Below are the code and all the weights of a small trained network. Each question names an input and a class and asks about switching units off, where a switched-off unit gives its printed mean instead of its output.

import numpy as np


def w(rows, s, z=0):
    codes = np.array(rows[::2]) - 128.0
    scale = np.full(codes.shape[1], s)
    scale[-1] = z or s
    return codes * scale


def norm(h):
    return h / np.sqrt((h * h).mean(-1, keepdims=True) + 1e-5)


def f(y):
    return np.maximum(y, 0)


def log_softmax(a):
    a = a - a.max(-1, keepdims=True)
    return a - np.log(np.exp(a).sum(-1, keepdims=True))


def net(x, mask):
    res = np.array(x, float).reshape(1, 7) / 4 @ E
    u = 0
    for l in range(4):
        y = f(norm(res) @ A[l][:, :-1].T + A[l][:, -1])
        res = res + np.where(mask[u : u + 3], y, B[l][:, -1]) @ B[l][:, :-1]
        u += 3
    return log_softmax(norm(res)[-1] @ U[:, :-1].T + U[:, -1])


A, B = {}, {}
E = w([
[126,130,141,125,92,126,149],'x0',
[154,192,28,158,69,60,43],'x1',
[142,100,115,122,104,130,123],'x2',
[156,133,35,12,197,85,254],'x3',
[27,72,173,53,122,61,79],'x4',
[92,175,124,113,149,139,150],'x5',
[136,150,139,112,120,110,177],'x6',
],0.0085)
A[0] = w([
[43,91,177,118,127,84,111,56],'0.n0',
[131,149,168,117,85,150,109,151],'0.n1',
[75,58,169,125,170,247,179,3],'0.n2',
],0.011,0.0021)
B[0] = w([
[68,146,62,230,167,91,204,214],'0.n0',
[217,140,7,98,196,237,150,172],'0.n1',
[225,156,254,76,154,54,81,253],'0.n2',
],0.0064,0.0076)
A[1] = w([
[2,128,167,95,102,101,79,227],'1.n0',
[154,137,180,105,182,76,83,255],'1.n1',
[132,109,122,106,120,76,170,62],'1.n2',
],0.0081,0.00062)
B[1] = w([
[168,69,71,227,85,91,189,231],'1.n0',
[254,78,44,154,3,146,53,252],'1.n1',
[66,112,34,119,169,157,123,198],'1.n2',
],0.008,0.0043)
A[2] = w([
[132,136,174,219,118,178,84,1],'2.n0',
[120,174,81,116,73,115,101,62],'2.n1',
[179,191,138,148,111,254,132,112],'2.n2',
],0.0093,0.0011)
B[2] = w([
[82,53,127,82,226,141,143,239],'2.n0',
[102,181,237,128,188,186,5,188],'2.n1',
[119,91,37,93,36,63,164,254],'2.n2',
],0.014,0.0059)
A[3] = w([
[89,78,148,32,87,147,127,114],'3.n0',
[143,123,147,74,188,164,5,252],'3.n1',
[164,117,254,88,117,159,143,138],'3.n2',
],0.0094,0.0037)
B[3] = w([
[93,150,90,111,136,207,62,185],'3.n0',
[126,139,192,94,136,162,187,253],'3.n1',
[106,242,116,87,140,138,10,183],'3.n2',
],0.014,0.0067)
U = w([
[120,103,100,112,194,217,151,253],'0',
[183,230,204,117,182,152,2,2],'1',
[127,84,35,198,119,87,160,89],'2',
],0.008,0.0031)

Each question gives the input, the list of numbers given to net, and the class t.
The units are the neurons (one row each of A and B). Each row of codes is followed by its name. A weight is (code - 128) times the scale printed after its matrix; where a second scale follows, it is the last column's (A, B and U).
mask holds one flag per neuron, layer by layer. A switched-off neuron (its flag False) gives its mean, the last column of its row in B, instead of its output. The means were averaged over made-up inputs and are rounded, as every weight is.
A unit's drop is (log p(t) with every unit on - log p(t) with that unit switched off) / (log p(t) with every unit on - log p(t) with every unit switched off).
The circuit of an input: a set's keep is (log p(t) with only the set's units on - log p(t) with every unit switched off) / (log p(t) with every unit on - log p(t) with every unit switched off). Starting from all 12 units, units are removed one at a time, each time the one whose removal leaves the highest keep (on an exact tie, the one counted first), for as long as the keep stays at least 0.8.
units of the circuit, in order: the units of the circuit, biggest drop first
most important unit: the unit with the biggest drop
k most important neurons: the k neurons with the biggest drops, biggest first
k most important neurons of layer l: the k neurons of layer l with the biggest drops, biggest first
input [7,-8,7,0,1,8,-6], class 1: 2 most important neurons -> 0.n2, 3.n2
input [2,3,-6,-3,-3,4,3], class 0: 3 most important neurons -> 2.n0, 0.n0, 2.n1
input [5,-5,0,-2,1,1,-4], class 1: 2 most important neurons -> 0.n2, 3.n2
input [5,2,-2,1,8,8,-3], class 2: most important unit -> 1.n0
input [3,-6,4,4,1,7,-2], class 1: units of the circuit, in order -> 0.n2, 3.n2
input [3,-1,-4,-5,-6,-1,-8], class 2: 2 most important neurons of layer 2 -> 2.n2, 2.n1
input [-2,5,0,-8,-6,5,-1], class 0: 3 most important neurons -> 2.n0, 2.n1, 3.n1
input [-2,-6,-6,-3,7,1,3], class 2: 3 most important neurons -> 0.n0, 1.n0, 2.n1
input [5,0,-3,-8,2,-1,-4], class 0: 2 most important neurons -> 2.n0, 0.n1
input [8,-2,-5,3,-5,2,-8], class 2: units of the circuit, in order -> 2.n2, 3.n1
input [3,2,5,-5,-2,8,-1], class 0: 3 most important neurons -> 2.n0, 2.n1, 3.n0
input [-7,8,6,4,5,-4,-8], class 1: units of the circuit, in order -> 2.n1, 2.n2
input [-3,2,0,-4,3,5,7], class 0: 2 most important neurons of layer 2 -> 2.n2, 2.n1
input [-2,-2,-3,-4,-5,0,2], class 2: most important unit -> 2.n2
input [-5,-6,-5,3,2,2,-3], class 1: units of the circuit, in order -> 0.n2, 3.n2
input [5,-3,1,0,-5,-5,0], class 2: 3 most important neurons -> 2.n2, 2.n1, 3.n1
input [8,-4,-5,-7,1,-8,3], class 0: 2 most important neurons -> 2.n0, 0.n1
input [-8,-5,-3,-3,2,-4,-1], class 1: 4 most important neurons -> 0.n2, 3.n2, 2.n2, 1.n2
input [-4,-1,5,0,-8,-5,-4], class 2: 2 most important neurons -> 2.n2, 3.n1
input [-1,-5,6,0,-5,1,-2], class 1: units of the circuit, in order -> 0.n2
input [-5,1,-6,-3,1,-3,6], class 0: 2 most important neurons -> 2.n0, 1.n0
input [-1,3,0,2,1,-7,8], class 1: 2 most important neurons of layer 0 -> 0.n0, 0.n1
input [4,-7,6,6,3,-4,3], class 1: 2 most important neurons of layer 2 -> 2.n2, 2.n0
input [6,-6,4,-7,-8,3,-3], class 2: 2 most important neurons of layer 3 -> 3.n1, 3.n2
